Below are the code and all the weights of a small trained network. Each question names an input and a class and asks about switching units off, where a switched-off unit gives its printed mean instead of its output.

import numpy as np


def w(rows, s, z=0):
    codes = np.array(rows[::2]) - 128.0
    scale = np.full(codes.shape[1], s)
    scale[-1] = z or s
    return codes * scale


def f(y):
    return y / 2 * (1 + np.tanh(0.7978845608 * (y + 0.044715 * y**3)))


def log_softmax(a):
    a = a - a.max(-1, keepdims=True)
    return a - np.log(np.exp(a).sum(-1, keepdims=True))


def net(x, mask):
    res = np.array(x, float).reshape(1, 5) / 4 @ E
    y = f(res @ A[0][:, :-1].T + A[0][:, -1])
    res = res + np.where(mask, y, B[0][:, -1]) @ B[0][:, :-1]
    return log_softmax(res[-1] @ U[:, :-1].T + U[:, -1])


A, B = {}, {}
E = w([
[94,173,174,4,98,181,74,104],'x0',
[71,130,122,116,93,33,73,130],'x1',
[82,131,141,147,223,156,88,101],'x2',
[120,254,205,200,94,140,159,157],'x3',
[119,107,139,145,109,108,122,47],'x4',
],0.0096)
A[0] = w([
[108,121,116,123,185,54,109,193,27],'n1',
[127,124,119,92,144,68,114,156,27],'n2',
[99,123,145,55,52,41,86,117,84],'n3',
[103,138,113,84,55,76,115,103,38],'n4',
[143,57,112,150,196,93,132,71,79],'n5',
[101,140,146,108,236,186,110,133,211],'n6',
[121,140,115,172,171,89,135,185,125],'n7',
[159,138,114,110,92,142,154,249,65],'n8',
[139,148,150,173,73,20,125,100,120],'n9',
[110,145,111,142,83,71,132,167,156],'n10',
[168,44,88,64,116,152,133,165,135],'n11',
[139,142,135,87,187,172,110,138,251],'n12',
[146,148,131,139,93,191,143,162,38],'n13',
[105,222,174,102,88,102,110,126,192],'n14',
],0.013,0.0021)
B[0] = w([
[215,144,145,155,173,126,141,121,169],'n1',
[159,83,143,152,111,137,157,93,157],'n2',
[94,119,132,143,81,6,140,153,246],'n3',
[129,140,136,185,126,55,121,151,201],'n4',
[38,172,136,97,135,175,109,148,206],'n5',
[104,119,117,86,249,113,98,127,221],'n6',
[202,91,127,105,154,45,121,121,183],'n7',
[30,145,128,102,165,156,103,113,211],'n8',
[69,107,122,110,80,47,122,160,209],'n9',
[117,135,132,146,101,72,142,119,187],'n10',
[20,142,124,144,73,51,123,147,223],'n11',
[47,148,110,177,171,114,140,157,199],'n12',
[195,102,128,115,61,180,107,93,182],'n13',
[44,104,87,107,37,206,144,124,248],'n14',
],0.013,0.011)
U = w([
[182,133,147,145,68,229,191,95,5],'0',
[28,133,99,114,107,138,110,144,188],'1',
[157,96,133,210,44,2,210,170,236],'2',
[174,119,129,157,216,125,122,134,62],'3',
],0.0095,0.0027)

Each question gives the input, the list of numbers given to net, and the class t.
The units are the neurons (one row each of A and B). Each row of codes is followed by its name. A weight is (code - 128) times the scale printed after its matrix; where a second scale follows, it is the last column's (A, B and U).
mask holds one flag per neuron, in row order. A switched-off neuron (its flag False) gives its mean, the last column of its row in B, instead of its output. The means were averaged over made-up inputs and are rounded, as every weight is.
A unit's drop is (log p(t) with every unit on - log p(t) with that unit switched off) / (log p(t) with every unit on - log p(t) with every unit switched off).
The circuit of an input: a set's keep is (log p(t) with only the set's units on - log p(t) with every unit switched off) / (log p(t) with every unit on - log p(t) with every unit switched off). Starting from the 12 units with the biggest drops (on a tie, the unit counted first), units are removed one at a time, each time the one whose removal leaves the highest keep (on an exact tie, the one counted first), for as long as the keep stays at least 0.8.
units of the circuit, in order: the units of the circuit, biggest drop first
top k neurons: the k neurons with the biggest drops, biggest first
drop when u is switched off: that unit's drop, to one decimal
input [2,-6,6,3,8], class 3: units of the circuit, in order : (n14; n11; n6)
input [-5,3,1,-3,7], class 1: units of the circuit, in order : (n5)
input [3,8,6,7,2], class 2: top 3 neurons : (n3; n8; n5)
input [-1,-5,-4,6,-6], class 0: units of the circuit, in order : (n13; n3)
input [1,-3,-8,5,3], class 1: top 4 neurons : (n8; n9; n14; n3)
input [-6,-5,-8,-3,-4], class 1: top 2 neurons : (n8; n3)
input [1,-4,-8,4,-6], class 1: top 3 neurons : (n8; n1; n2)
input [7,-3,-5,2,6], class 2: top 2 neurons : (n8; n3)
input [-2,3,-2,8,-5], class 1: top 4 neurons : (n8; n14; n3; n4)
input [4,-4,-4,3,-1], class 0: drop when n13 is switched off : 0.2
input [-1,0,7,2,-3], class 3: drop when n6 is switched off : 0.0
input [2,0,-7,8,-7], class 1: drop when n8 is switched off : 0.8
